Below is a small trained network, with its code and all its weights. Each question gives an input and a target symbol and asks what happens when units are switched off, that is, made to give their printed mean instead of their output.

import numpy as np


def w(rows, s, z=0):
    codes = np.array(rows[::2]) - 128.0
    scale = np.full(codes.shape[1], s)
    scale[-1] = z or s
    return codes * scale


def norm(h):
    return h / np.sqrt((h * h).mean(-1, keepdims=True) + 1e-5)


def f(y):
    return np.maximum(y, 0)


def softmax(a):
    e = np.exp(a - a.max(-1, keepdims=True))
    return e / e.sum(-1, keepdims=True)


def log_softmax(a):
    a = a - a.max(-1, keepdims=True)
    return a - np.log(np.exp(a).sum(-1, keepdims=True))


def net(x, mask):
    ids = ['βγδεημξπστψ'.index(c) for c in x.split()]
    T = len(ids)
    res = E[ids] + P[:T]
    u = 0
    for l in range(2):
        q, k, v = (norm(res) @ M[l].T for M in (Q, K, V))
        z = softmax(np.where(np.tri(T) > 0, q @ k.T / 2**0.5, -1e9)) @ v
        res = res + np.where(mask[u], z, O[l][:, -1]) @ O[l][:, :-1]
        u += 1
        y = f(norm(res) @ A[l][:, :-1].T + A[l][:, -1])
        res = res + np.where(mask[u : u + 4], y, B[l][:, -1]) @ B[l][:, :-1]
        u += 4
    return log_softmax(norm(res)[-1] @ U[:, :-1].T + U[:, -1])


Q, K, V, O, A, B = {}, {}, {}, {}, {}, {}
E = w([
[89,114,125,114,121],'β',
[135,102,115,116,51],'γ',
[197,19,240,98,137],'δ',
[125,130,152,73,63],'ε',
[75,113,113,95,107],'η',
[138,66,146,130,125],'μ',
[161,91,113,101,126],'ξ',
[224,106,130,136,106],'π',
[7,52,184,93,92],'σ',
[123,170,116,93,126],'τ',
[225,186,126,171,96],'ψ',
],0.019)
P = w([
[170,107,100,135,2],'0',
[152,102,96,140,30],'1',
[157,101,110,129,40],'2',
[158,128,202,201,186],'3',
[140,109,137,67,43],'4',
[150,115,204,99,114],'5',
[137,111,151,89,62],'6',
[120,120,148,128,96],'7',
[151,113,177,131,124],'8',
[135,115,142,117,90],'9',
[159,136,156,154,161],'10',
[139,110,137,138,108],'11',
[146,84,113,125,32],'12',
],0.0058)
Q[0] = w([
[156,226,107,111,150],'0.h0',
[238,254,150,206,115],'0.h0',
],0.007)
K[0] = w([
[72,255,180,39,53],'0.h0',
[97,160,4,253,143],'0.h0',
],0.005)
V[0] = w([
[50,114,255,91,181],'0.h0',
[117,226,86,242,20],'0.h0',
],0.0052)
O[0] = w([
[96,91,144,253,37,136],'0.h0',
[157,80,235,167,2,4],'0.h0',
],0.0092,0.0021)
A[0] = w([
[50,195,253,189,149,175],'0.n0',
[147,162,124,75,134,1],'0.n1',
[74,55,48,126,216,188],'0.n2',
[165,64,145,164,86,90],'0.n3',
],0.0075,0.0024)
B[0] = w([
[85,127,110,59,73,149],'0.n0',
[75,168,85,124,134,139],'0.n1',
[162,77,79,29,2,254],'0.n2',
[159,177,113,136,149,157],'0.n3',
],0.007,0.0067)
Q[1] = w([
[162,58,184,32,14],'1.h0',
[180,97,108,92,254],'1.h0',
],0.0071)
K[1] = w([
[98,254,48,247,244],'1.h0',
[162,240,202,220,18],'1.h0',
],0.0047)
V[1] = w([
[130,218,99,135,90],'1.h0',
[18,191,74,3,133],'1.h0',
],0.011)
O[1] = w([
[51,247,168,151,236,140],'1.h0',
[138,107,145,138,186,250],'1.h0',
],0.013,0.012)
A[1] = w([
[127,64,196,101,96,79],'1.n0',
[15,100,63,91,152,2],'1.n1',
[2,142,164,76,65,147],'1.n2',
[28,173,29,32,146,61],'1.n3',
],0.007,0.00062)
B[1] = w([
[168,26,108,252,139,197],'1.n0',
[159,231,219,156,5,249],'1.n1',
[121,194,40,127,161,218],'1.n2',
[250,98,254,128,186,255],'1.n3',
],0.0052,0.0065)
U = w([
[63,170,42,223,88,185],'β',
[132,135,111,193,43,62],'γ',
[94,108,96,173,117,1],'δ',
[102,148,123,178,85,57],'ε',
[165,12,251,194,93,178],'η',
[147,52,91,127,105,146],'μ',
[187,62,49,30,187,71],'ξ',
[217,130,125,108,55,133],'π',
[46,2,129,161,58,150],'σ',
[56,183,152,141,243,200],'τ',
[182,243,167,182,61,126],'ψ',
],0.0098,0.0058)

Each question gives the input, a string of symbols that net reads in full, and the target symbol t.
The units are the heads (2 rows each of Q, K, V and O) and the neurons (one row each of A and B). Each row of codes is followed by its name. A weight is (code - 128) times the scale printed after its matrix; where a second scale follows, it is the last column's (O, A, B and U).
mask holds one flag per unit, layer by layer, with each layer's heads first. A switched-off unit (its flag False) gives its mean, the last column of its rows in O or B, instead of its output. The means were averaged over made-up inputs and are rounded, as every weight is.
A unit's drop is (log p(t) with every unit on - log p(t) with that unit switched off) / (log p(t) with every unit on - log p(t) with every unit switched off).
The circuit of an input: a set's keep is (log p(t) with only the set's units on - log p(t) with every unit switched off) / (log p(t) with every unit on - log p(t) with every unit switched off). Starting from all 10 units, units are removed one at a time, each time the one whose removal leaves the highest keep (on an exact tie, the one counted first), for as long as the keep stays at least 0.8.
units of the circuit, in order: the units of the circuit, biggest drop first
unit that matters most: the unit with the biggest drop
k most important neurons: the k neurons with the biggest drops, biggest first
k most important neurons of layer l: the k neurons of layer l with the biggest drops, biggest first
input η β μ β ψ δ β γ δ π η β, target π: 3 most important neurons : [0.n2 1.n3 1.n1]
input β τ τ π ψ η γ, target ψ: units of the circuit, in order : [1.h0 0.h0 0.n2]
input β ξ β η η η η ψ β τ β ε, target τ: units of the circuit, in order : [0.n2 1.h0]
input β β ξ τ β π δ β η π η η β, target π: unit that matters most : 0.h0
input γ β γ β η ε η τ ξ τ η η, target τ: 3 most important neurons of layer 0 : [0.n2 0.n1 0.n0]
input ξ τ γ, target τ: 2 most important neurons : [0.n2 0.n1]
input β γ η η η ψ μ, target ψ: 2 most important neurons of layer 0 : [0.n2 0.n3]
input μ η π β η η δ τ, target η: units of the circuit, in order : [1.h0 0.h0]
input η η η η β μ η δ τ, target η: units of the circuit, in order : [0.h0 1.n2]
input β η β η ε, target η: 3 most important neurons : [0.n2 1.n0 0.n0]
input η η η η β η η ψ π, target ψ: 2 most important neurons : [0.n2 1.n3]
input η η η β τ β ψ δ ξ γ η, target π: 2 most important neurons of layer 1 : [1.n1 1.n3]
input β τ η τ β μ η ψ η η, target ψ: 2 most important neurons : [1.n1 0.n2]
input γ ξ η η ξ β β γ β η, target η: units of the circuit, in order : [1.n3]
input β β β, target β: 2 most important neurons of layer 1 : [1.n3 1.n2]
input ξ η η ξ, target ξ: units of the circuit, in order : [0.h0 0.n2]
input η β η, target η: units of the circuit, in order : [0.n2 0.h0]
input π ξ σ ξ σ η η η β β τ β, target τ: units of the circuit, in order : [1.h0 0.n2]
input η η η β ε, target η: units of the circuit, in order : [0.n2 0.h0 1.n0]
input η ξ ε, target ξ: unit that matters most : 1.n1
input σ β β ε γ η ψ η η ψ η τ μ, target τ: units of the circuit, in order : [0.n2 1.h0]
input β β β γ β η σ β, target σ: units of the circuit, in order : [1.h0 0.h0 1.n3]
input β η γ σ β, target σ: units of the circuit, in order : [0.h0 1.h0 1.n3]
input β ε γ ψ β γ, target ψ: 2 most important neurons : [0.n2 0.n3]
input η ψ η η β μ τ ψ β, target ψ: 2 most important neurons : [1.n1 0.n2]
input η η ξ μ η η η τ η, target τ: 3 most important neurons : [0.n2 0.n1 1.n0]
input ξ σ ξ τ β, target τ: units of the circuit, in order : [1.h0]
input ε τ η ξ η π β γ η η τ τ μ, target τ: 2 most important neurons : [0.n2 0.n1]
input ε π η, target π: 2 most important neurons of layer 1 : [1.n2 1.n3]
